Below is a small trained network, with its code and all its weights. Each question gives an input and a class and asks what happens when units are switched off, that is, made to give their printed mean instead of their output.

import numpy as np


def w(rows, s, z=0):
    codes = np.array(rows[::2]) - 128.0
    scale = np.full(codes.shape[1], s)
    scale[-1] = z or s
    return codes * scale


def norm(h):
    return h / np.sqrt((h * h).mean(-1, keepdims=True) + 1e-5)


def f(y):
    return y / 2 * (1 + np.tanh(0.7978845608 * (y + 0.044715 * y**3)))


def log_softmax(a):
    a = a - a.max(-1, keepdims=True)
    return a - np.log(np.exp(a).sum(-1, keepdims=True))


def net(x, mask):
    res = np.array(x, float).reshape(1, 5) / 4 @ E
    u = 0
    for l in range(3):
        y = f(norm(res) @ A[l][:, :-1].T + A[l][:, -1])
        res = res + np.where(mask[u : u + 3], y, B[l][:, -1]) @ B[l][:, :-1]
        u += 3
    return log_softmax(norm(res)[-1] @ U[:, :-1].T + U[:, -1])


A, B = {}, {}
E = w([
[152,49,185,202,8,172,73,150,43,15,153],'x0',
[134,160,103,216,91,223,215,118,89,140,201],'x1',
[22,142,175,79,150,130,137,227,83,35,205],'x2',
[166,222,47,205,64,158,59,173,92,146,136],'x3',
[187,118,165,188,184,137,131,153,20,174,76],'x4',
],0.014)
A[0] = w([
[169,88,121,160,126,144,153,85,146,162,91,29],'0.n0',
[154,52,139,97,35,105,83,37,212,79,99,17],'0.n1',
[73,11,253,18,178,97,147,156,134,45,127,3],'0.n2',
],0.027,0.0065)
B[0] = w([
[137,161,87,183,108,120,65,48,93,206,177,170],'0.n0',
[67,160,140,86,30,47,135,23,51,180,156,201],'0.n1',
[48,133,221,133,190,9,140,145,132,114,164,253],'0.n2',
],0.013,0.032)
A[1] = w([
[83,191,59,82,81,108,76,143,232,72,182,92],'1.n0',
[64,170,100,148,80,191,168,137,144,74,241,2],'1.n1',
[138,98,112,63,140,147,169,123,252,117,60,57],'1.n2',
],0.041,0.0036)
B[1] = w([
[106,212,226,82,105,148,58,53,63,253,57,229],'1.n0',
[145,89,115,98,93,197,178,197,220,57,239,253],'1.n1',
[149,152,83,57,134,15,168,177,216,98,66,141],'1.n2',
],0.013,0.025)
A[2] = w([
[75,147,47,99,195,181,165,149,122,120,64,4],'2.n0',
[139,105,91,66,189,87,136,37,244,181,121,17],'2.n1',
[148,3,107,75,34,128,92,11,178,95,91,17],'2.n2',
],0.034,0.0035)
B[2] = w([
[168,150,116,79,119,35,100,130,151,46,117,132],'2.n0',
[111,31,70,170,90,172,243,224,169,118,59,248],'2.n1',
[149,252,25,120,222,101,101,141,150,50,199,208],'2.n2',
],0.013,0.018)
U = w([
[169,165,93,171,143,95,59,131,57,70,151,106],'0',
[186,35,72,251,111,161,106,170,91,135,64,158],'1',
[119,149,61,131,57,177,158,152,176,130,197,175],'2',
[45,84,196,92,173,50,169,137,137,80,149,140],'3',
[123,189,111,135,143,83,83,32,94,242,108,193],'4',
[91,113,73,139,161,154,135,78,147,98,108,2],'5',
[118,109,128,75,128,121,164,178,184,140,36,78],'6',
[164,137,181,90,120,248,104,193,164,121,151,62],'7',
],0.016,0.0098)

Each question gives the input, the list of numbers given to net, and the class t.
The units are the neurons (one row each of A and B). Each row of codes is followed by its name. A weight is (code - 128) times the scale printed after its matrix; where a second scale follows, it is the last column's (A, B and U).
mask holds one flag per neuron, layer by layer. A switched-off neuron (its flag False) gives its mean, the last column of its row in B, instead of its output. The means were averaged over made-up inputs and are rounded, as every weight is.
A unit's drop is (log p(t) with every unit on - log p(t) with that unit switched off) / (log p(t) with every unit on - log p(t) with every unit switched off).
The circuit of an input: a set's keep is (log p(t) with only the set's units on - log p(t) with every unit switched off) / (log p(t) with every unit on - log p(t) with every unit switched off). Starting from all 9 units, units are removed one at a time, each time the one whose removal leaves the highest keep (on an exact tie, the one counted first), for as long as the keep stays at least 0.8.
circuit, biggest first: the units of the circuit, biggest drop first
most important unit: the unit with the biggest drop
top k neurons: the k neurons with the biggest drops, biggest first
k most important neurons of layer l: the k neurons of layer l with the biggest drops, biggest first
drop when u is switched off: that unit's drop, to one decimal
input [4,6,-7,-8,2], class 4: most important neuron of layer 0 : [0.n0]
input [8,7,4,-1,-6], class 2: top 2 neurons : [1.n1; 0.n2]
input [3,6,-8,5,0], class 0: circuit, biggest first : [0.n2; 2.n1; 2.n2]
input [6,7,8,0,7], class 7: circuit, biggest first : [0.n1; 0.n2]
input [-3,7,8,7,-5], class 7: top 3 neurons : [1.n1; 1.n0; 0.n1]
input [6,3,-3,-3,-3], class 0: circuit, biggest first : [2.n2; 0.n2]
input [-5,5,1,0,-3], class 2: top 4 neurons : [1.n1; 0.n2; 1.n2; 0.n0]
input [-3,-8,-8,-1,5], class 2: top 4 neurons : [1.n0; 2.n1; 0.n2; 2.n2]
input [7,3,2,3,8], class 1: circuit, biggest first : [0.n2; 0.n1]
input [7,-1,0,5,7], class 1: circuit, biggest first : [0.n2; 0.n1]
input [-8,-8,4,4,-8], class 4: top 2 neurons : [1.n0; 1.n1]
input [-7,3,-5,6,4], class 1: top 3 neurons : [1.n0; 0.n1; 2.n1]
input [7,2,-5,-1,7], class 0: circuit, biggest first : [0.n2; 2.n2]
input [-5,-4,7,2,-8], class 4: most important unit : 1.n0
input [-4,4,-5,0,2], class 1: top 3 neurons : [1.n0; 0.n1; 2.n1]
input [-2,0,8,4,0], class 7: top 2 neurons : [0.n2; 1.n1]
input [1,-8,5,5,-5], class 4: top 2 neurons : [1.n0; 1.n1]
input [5,2,-2,1,-1], class 0: top 2 neurons : [2.n2; 0.n2]
input [-2,-2,-8,-5,-2], class 4: top 2 neurons : [0.n1; 1.n1]
input [-8,-6,-1,-2,-8], class 6: circuit, biggest first : [2.n1]
input [7,5,-5,-1,7], class 1: drop when 0.n0 is switched off : -0.1
input [1,3,-8,-5,-6], class 4: drop when 0.n1 is switched off : 1.1
